Below are the code and all the weights of a small trained network. Each question names an input and a class and asks about switching units off, where a switched-off unit gives its printed mean instead of its output.

import numpy as np


def w(rows, s, z=0):
    codes = np.array(rows[::2]) - 128.0
    scale = np.full(codes.shape[1], s)
    scale[-1] = z or s
    return codes * scale


def f(y):
    return np.maximum(y, 0)


def log_softmax(a):
    a = a - a.max(-1, keepdims=True)
    return a - np.log(np.exp(a).sum(-1, keepdims=True))


def net(x, mask):
    res = np.array(x, float).reshape(1, 7) / 4 @ E
    y = f(res @ A[0][:, :-1].T + A[0][:, -1])
    res = res + np.where(mask, y, B[0][:, -1]) @ B[0][:, :-1]
    return log_softmax(res[-1] @ U[:, :-1].T + U[:, -1])


A, B = {}, {}
E = w([
[94,19,151,79,125],'x0',
[128,128,128,128,127],'x1',
[128,128,128,128,129],'x2',
[106,114,211,198,174],'x3',
[112,79,30,207,136],'x4',
[9,161,119,114,151],'x5',
[128,128,128,129,125],'x6',
],0.011)
A[0] = w([
[100,210,110,164,138,77],'N0',
[154,120,117,111,122,84],'N1',
[133,120,171,162,134,80],'N2',
[74,141,113,143,106,93],'N3',
[124,109,83,179,129,86],'N4',
[140,92,131,117,121,119],'N5',
[133,162,189,57,133,79],'N6',
[87,103,53,153,164,100],'N7',
[135,117,172,166,136,80],'N8',
[104,147,71,67,136,53],'N9',
[175,218,99,173,120,99],'N10',
[130,127,146,154,130,109],'N11',
[143,104,164,179,132,70],'N12',
[61,126,114,102,156,52],'N13',
[134,51,135,104,111,109],'N14',
[118,115,150,146,142,94],'N15',
[86,143,139,119,120,53],'N16',
[76,63,123,84,144,101],'N17',
[99,119,163,183,156,90],'N18',
[127,108,95,161,121,92],'N19',
[113,110,121,175,129,99],'N20',
[156,165,180,77,107,105],'N21',
[92,133,150,150,141,105],'N22',
[254,73,145,150,119,3],'N23',
[111,144,100,97,131,103],'N24',
[113,48,137,99,113,83],'N25',
[114,123,141,147,144,95],'N26',
[49,161,120,119,128,48],'N27',
[121,123,165,176,132,82],'N28',
[148,130,105,81,100,121],'N29',
[158,92,93,176,103,139],'N30',
[160,122,47,84,94,82],'N31',
[130,102,80,168,114,127],'N32',
],0.018,0.0044)
B[0] = w([
[166,96,136,188,112,207],'N0',
[132,140,96,125,124,152],'N1',
[96,99,112,112,128,175],'N2',
[149,171,106,124,132,175],'N3',
[127,127,171,104,153,199],'N4',
[134,124,130,160,133,169],'N5',
[122,139,199,88,176,230],'N6',
[130,161,182,92,162,225],'N7',
[94,97,111,113,126,180],'N8',
[84,113,89,106,96,191],'N9',
[154,64,146,215,115,237],'N10',
[112,117,121,120,117,155],'N11',
[103,105,99,112,101,184],'N12',
[159,185,96,139,117,197],'N13',
[148,96,145,184,123,217],'N14',
[115,107,112,120,121,160],'N15',
[142,176,123,120,124,163],'N16',
[166,96,137,194,118,234],'N17',
[91,104,100,104,96,198],'N18',
[125,126,154,112,155,178],'N19',
[113,129,149,105,140,174],'N20',
[117,128,188,94,169,217],'N21',
[121,135,95,110,110,173],'N22',
[169,254,55,134,109,254],'N23',
[116,124,95,114,119,164],'N24',
[141,77,148,181,123,222],'N25',
[114,121,117,120,110,154],'N26',
[155,198,82,122,137,202],'N27',
[107,88,105,103,124,178],'N28',
[87,99,109,113,121,183],'N29',
[135,149,173,97,159,208],'N30',
[71,74,89,94,97,218],'N31',
[118,132,177,106,153,203],'N32',
],0.039,0.013)
U = w([
[115,106,207,110,200,109],'0',
[162,47,141,254,118,79],'1',
[152,169,70,152,123,254],'2',
[43,49,76,112,96,56],'3',
],0.0096,0.0064)

Each question gives the input, the list of numbers given to net, and the class t.
The units are the neurons (one row each of A and B). Each row of codes is followed by its name. A weight is (code - 128) times the scale printed after its matrix; where a second scale follows, it is the last column's (A, B and U).
mask holds one flag per neuron, in row order. A switched-off neuron (its flag False) gives its mean, the last column of its row in B, instead of its output. The means were averaged over made-up inputs and are rounded, as every weight is.
A unit's drop is (log p(t) with every unit on - log p(t) with that unit switched off) / (log p(t) with every unit on - log p(t) with every unit switched off).
most important unit: the unit with the biggest drop
k most important neurons: the k neurons with the biggest drops, biggest first
drop of u: that unit's drop, to one decimal
input [8,-2,8,1,-4,8,-7], class 1: most important unit -> N17
input [-1,8,3,-2,6,6,0], class 0: 4 most important neurons -> N23; N7; N4; N32
input [8,-1,1,-5,1,8,-1], class 1: 4 most important neurons -> N17; N25; N23; N14
input [7,0,0,1,-6,2,5], class 1: 3 most important neurons -> N17; N25; N7
input [0,1,-5,6,5,5,-6], class 3: 3 most important neurons -> N23; N18; N6
input [-2,6,4,-7,-1,-6,-5], class 3: 4 most important neurons -> N31; N29; N27; N13
input [8,0,-4,-3,6,8,7], class 1: 2 most important neurons -> N17; N25
input [-8,1,8,-5,6,2,-8], class 1: 2 most important neurons -> N10; N0
input [-2,-7,4,6,5,-1,-3], class 3: 4 most important neurons -> N18; N6; N12; N21
input [-5,1,-6,-4,5,1,1], class 0: 3 most important neurons -> N7; N17; N32
input [-8,-1,2,2,-6,6,-5], class 1: 2 most important neurons -> N0; N10
input [0,-8,-5,1,5,-5,-4], class 0: 4 most important neurons -> N30; N32; N4; N27
input [4,6,8,-1,-3,-5,-5], class 2: 3 most important neurons -> N23; N10; N0
input [-5,4,-1,5,1,7,-2], class 2: most important unit -> N27
input [-8,1,8,2,8,-1,7], class 0: 4 most important neurons -> N7; N30; N4; N32
input [4,-8,-1,5,6,7,-6], class 2: drop of N21 -> 0.4
input [3,-1,1,-3,0,-8,7], class 2: drop of N15 -> 0.0
input [4,2,6,6,0,-4,-6], class 3: drop of N10 -> 0.1
